Questions about the grid below.
1) Find the entry in the bottom-right corner.
2) Find the second entry on the diagonal from the top-right corner.
3) Find the entry just right of -467.
4) Find the smallest entry in the first row.
5) Find the 3rd entry in reading order.
6) Find the 1st entry in reading order.
7) Find the entry just right of -834.
8) Find the third entry on the diagonal from the top-right corner.
[[91, -558, -834, 109, -731, 151, -400, -917],
 [-431, 39, 32, -467, -289, -841, -376, -561],
 [-537, 223, -202, -901, -214, -301, -702, -882],
 [-161, -425, -268, 586, -358, -384, -446, -723],
 [-351, -523, -566, -428, 73, -569, -468, -793],
 [-365, -635, -45, 280, -828, -18, -78, -289]]
1) -289
2) -376
3) -289
4) -917
5) -834
6) 91
7) 109
8) -301

B =
[[7127 2510 7603 9481 7389]
 [7067 3763 7000 9587 8322]
 [7202 2300 7985 9230 6801]
 [7075 3274 7268 9517 7987]
 [7271 2438 8131 9090 6630]
 [7215 2351 7771 9360 7077]
 [7383 2649 8276 8848 6354]
 [7116 2832 7383 9568 7647]
 [7410 2963 8388 8645 6171]]
Read off the entry just right of the largest entry.
A: 8322
Read off the entry just left of 7000.
A: 3763
Read off the bottom-right entry.
A: 6171
The second entry from the end, reading row by row is 8645
Read off the entry just right of 2300.
A: 7985
Read off the first entry in the row that holds the largest entry.
A: 7067
Read off the entry just left of the largest entry.
A: 7000
The entry directly above 2649: 2351
Read off the entry directly above 2832.
A: 2649
The second entry, reading row by row is 2510
The entry directly below the centre entry: 7771
Read off the entry just left of the centre entry.
A: 2438
Read off the third largest entry.
A: 9517
Read off the top-left entry.
A: 7127
The bottom entry of the column that holds the smallest entry -> 2963
The entry just right of 8276 -> 8848
Read off the entry directly below 7215.
A: 7383
The entry in the top-right corner is 7389
The 5th entry from the end, reading row by row is 7410
Read off the entry just left of 6630.
A: 9090
Read off the centre entry.
A: 8131
Read off the entry directly above 8131.
A: 7268
Read off the entry directly above 2963.
A: 2832
Read off the entry directly above the largest entry.
A: 9481

Read these off the grid that follows.
1) Report the first entry of the smallest entry's row.
2) Report the entry just right of -1.13.
3) Report the entry just right of the largest entry.
4) Report the first entry in reading order.
5) Report the 3rd entry, reading row by row.
6) Report the smallest entry in the last row.
7) Report the bottom-right entry.
[[-0.83  0.82 -3.95  2.84  0.41  1.86  0.50 -1.32 -0.86  0.40 -2.04]
 [ 2.08 -1.78  0.96 -5.78 -3.29 -2.26 -1.42  0.10  0.41  2.44  1.08]
 [ 0.46 -1.25  4.60  0.57 -2.24  0.90 -2.93 -1.56 -1.74 -0.50 -0.34]
 [-2.90  2.37 -2.21  0.17  1.03  3.07  2.22  2.20  2.17 -1.13  1.64]
 [-2.93  0.55 -1.72 -0.04 -2.63  2.58 -1.74 -0.24  0.80 -2.03  0.45]
 [ 1.29  2.89 -5.17 -7.30  2.80 -3.02  6.65  2.56  2.12  1.74  3.21]]
1) 1.29
2) 1.64
3) 2.56
4) -0.83
5) -3.95
6) -7.30
7) 3.21
